Here is a tiny trained network, its code and every weight. The questions are about switching its units off for an input and a target symbol, where a switched-off unit gives its printed mean instead of its output.

import numpy as np


def w(rows, s, z=0):
    codes = np.array(rows[::2]) - 128.0
    scale = np.full(codes.shape[1], s)
    scale[-1] = z or s
    return codes * scale


def f(y):
    return np.maximum(y, 0)


def softmax(a):
    e = np.exp(a - a.max(-1, keepdims=True))
    return e / e.sum(-1, keepdims=True)


def log_softmax(a):
    a = a - a.max(-1, keepdims=True)
    return a - np.log(np.exp(a).sum(-1, keepdims=True))


def net(x, mask):
    ids = ['ΞΠαεζημφ'.index(c) for c in x.split()]
    T = len(ids)
    res = E[ids] + P[:T]
    q, k, v = (res @ M[0].T for M in (Q, K, V))
    z = softmax(np.where(np.tri(T) > 0, q @ k.T / 3**0.5, -1e9)) @ v
    res = res + np.where(mask[0], z, O[0][:, -1]) @ O[0][:, :-1]
    y = f(res @ A[0][:, :-1].T + A[0][:, -1])
    res = res + np.where(mask[1:9], y, B[0][:, -1]) @ B[0][:, :-1]
    return log_softmax(res[-1] @ U[:, :-1].T + U[:, -1])


Q, K, V, O, A, B = {}, {}, {}, {}, {}, {}
E = w([
[25,92,195,105,160],'Ξ',
[170,165,106,51,103],'Π',
[193,91,108,55,62],'α',
[136,127,103,67,73],'ε',
[250,175,165,146,128],'ζ',
[147,240,97,109,211],'η',
[221,136,63,96,132],'μ',
[244,59,87,179,59],'φ',
],0.013)
P = w([
[123,39,72,105,190],'0',
[122,66,71,121,172],'1',
[157,103,193,11,101],'2',
[132,167,64,139,83],'3',
[127,88,102,146,141],'4',
[167,129,195,47,102],'5',
[128,200,82,165,58],'6',
[130,94,129,172,128],'7',
[172,144,204,70,121],'8',
[124,213,101,196,47],'9',
[124,94,156,203,116],'10',
[177,155,218,83,143],'11',
[116,222,118,216,57],'12',
[128,78,102,143,125],'13',
],0.012)
Q[0] = w([
[80,7,211,110,196],'H0',
[104,140,71,180,74],'H0',
[96,130,141,166,130],'H0',
],0.014)
K[0] = w([
[159,33,2,9,84],'H0',
[133,146,224,106,221],'H0',
[96,114,132,40,241],'H0',
],0.0092)
V[0] = w([
[253,153,83,80,147],'H0',
[173,69,202,217,162],'H0',
[171,6,157,142,19],'H0',
],0.0071)
O[0] = w([
[204,134,141,135,206,254],'H0',
[206,253,151,216,97,93],'H0',
[112,46,254,246,114,110],'H0',
],0.0096,0.0072)
A[0] = w([
[39,124,97,169,223,101],'N0',
[183,94,61,202,130,113],'N1',
[192,186,109,157,98,138],'N2',
[144,119,184,87,171,147],'N3',
[148,16,184,101,49,173],'N4',
[170,97,49,170,114,81],'N5',
[138,120,170,86,12,146],'N6',
[99,122,71,208,121,254],'N7',
],0.011,0.0069)
B[0] = w([
[97,188,145,105,46,160],'N0',
[112,179,177,157,150,225],'N1',
[147,133,120,112,84,246],'N2',
[172,108,117,87,123,233],'N3',
[120,164,72,176,126,254],'N4',
[57,193,134,118,148,205],'N5',
[97,140,174,82,152,173],'N6',
[61,7,118,70,175,189],'N7',
],0.013,0.008)
U = w([
[59,116,186,82,76,252],'Ξ',
[200,61,104,105,165,170],'Π',
[149,134,49,192,136,81],'α',
[126,80,55,150,132,107],'ε',
[148,254,224,169,80,201],'ζ',
[120,209,90,108,106,80],'η',
[129,147,169,97,242,109],'μ',
[89,190,129,179,178,29],'φ',
],0.0087,0.0037)

Each question gives the input, a string of symbols that net reads in full, and the target symbol t.
The units are the heads (3 rows each of Q, K, V and O) and the neurons (one row each of A and B). Each row of codes is followed by its name. A weight is (code - 128) times the scale printed after its matrix; where a second scale follows, it is the last column's (O, A, B and U).
mask holds one flag per unit, heads first, then neurons. A switched-off unit (its flag False) gives its mean, the last column of its rows in O or B, instead of its output. The means were averaged over made-up inputs and are rounded, as every weight is.
A unit's drop is (log p(t) with every unit on - log p(t) with that unit switched off) / (log p(t) with every unit on - log p(t) with every unit switched off).
The circuit of an input: a set's keep is (log p(t) with only the set's units on - log p(t) with every unit switched off) / (log p(t) with every unit on - log p(t) with every unit switched off). Starting from all 9 units, units are removed one at a time, each time the one whose removal leaves the highest keep (on an exact tie, the one counted first), for as long as the keep stays at least 0.8.
units of the circuit, in order: the units of the circuit, biggest drop first
top k neurons: the k neurons with the biggest drops, biggest first
drop when u is switched off: that unit's drop, to one decimal
input φ φ Π ε, target ε: top 3 neurons => N4, N1, N5
input μ Ξ φ Ξ Π ζ μ Π μ Ξ, target Ξ: units of the circuit, in order => N7, H0
input η φ φ φ, target η: units of the circuit, in order => H0, N5
input μ Ξ Ξ μ μ η μ η α, target Π: units of the circuit, in order => H0, N3
input η Π η φ Π η μ Ξ μ η η, target η: top neuron => N0
input φ μ φ ε η φ ζ η μ μ ζ μ, target Π: top 2 neurons => N5, N3
input η Ξ η μ ζ, target ζ: top 3 neurons => N1, N7, N2
input ζ η ε Π φ η Π Π Ξ α η Ξ Ξ, target Ξ: top 2 neurons => N7, N4
input Ξ Π α μ μ Ξ Π, target Ξ: units of the circuit, in order => H0, N6, N7
input α ζ η η η ε η μ η ε φ Ξ μ, target Ξ: units of the circuit, in order => N7, H0, N4
input ε μ α Π Π, target Π: top 2 neurons => N5, N1
input η Π μ Π η Π ζ ε α ε φ, target φ: units of the circuit, in order => N1, N5, N4, N7
input η Ξ μ Π μ Ξ ε, target Ξ: units of the circuit, in order => H0, N7
input Π ε η η μ η ε α φ μ η μ η μ, target η: top neuron => N5
input φ μ Π μ Ξ ζ, target Π: top 2 neurons => N3, N1
input μ μ α Ξ Π φ μ η μ μ φ η μ, target η: top 2 neurons => N2, N5
input η μ ε μ η Π Ξ μ ε, target Π: units of the circuit, in order => N5, N1
input η μ Ξ φ ζ Π, target ζ: top 2 neurons => N7, N4
input Ξ Π μ Π α, target α: top 2 neurons => N4, N7
input α μ α Π ε η μ μ Π φ Π μ φ, target η: units of the circuit, in order => H0
input η φ μ Ξ α ε φ, target Ξ: top 2 neurons => N7, N6
input α Π ε φ μ α φ, target φ: top 3 neurons => N7, N1, N4
input Ξ ζ η μ μ η φ η μ, target ζ: top 2 neurons => N7, N4
input μ μ η η η μ Π μ μ η μ ε, target Π: drop when H0 is switched off => 0.2
input φ Ξ Ξ, target ζ: drop when H0 is switched off => 1.2
input μ η Ξ Ξ φ ε ε ε ε μ Ξ μ α, target Ξ: drop when N4 is switched off => 0.0
input φ μ Ξ, target ζ: drop when N4 is switched off => 0.3
input μ φ ζ, target ζ: units of the circuit, in order => H0
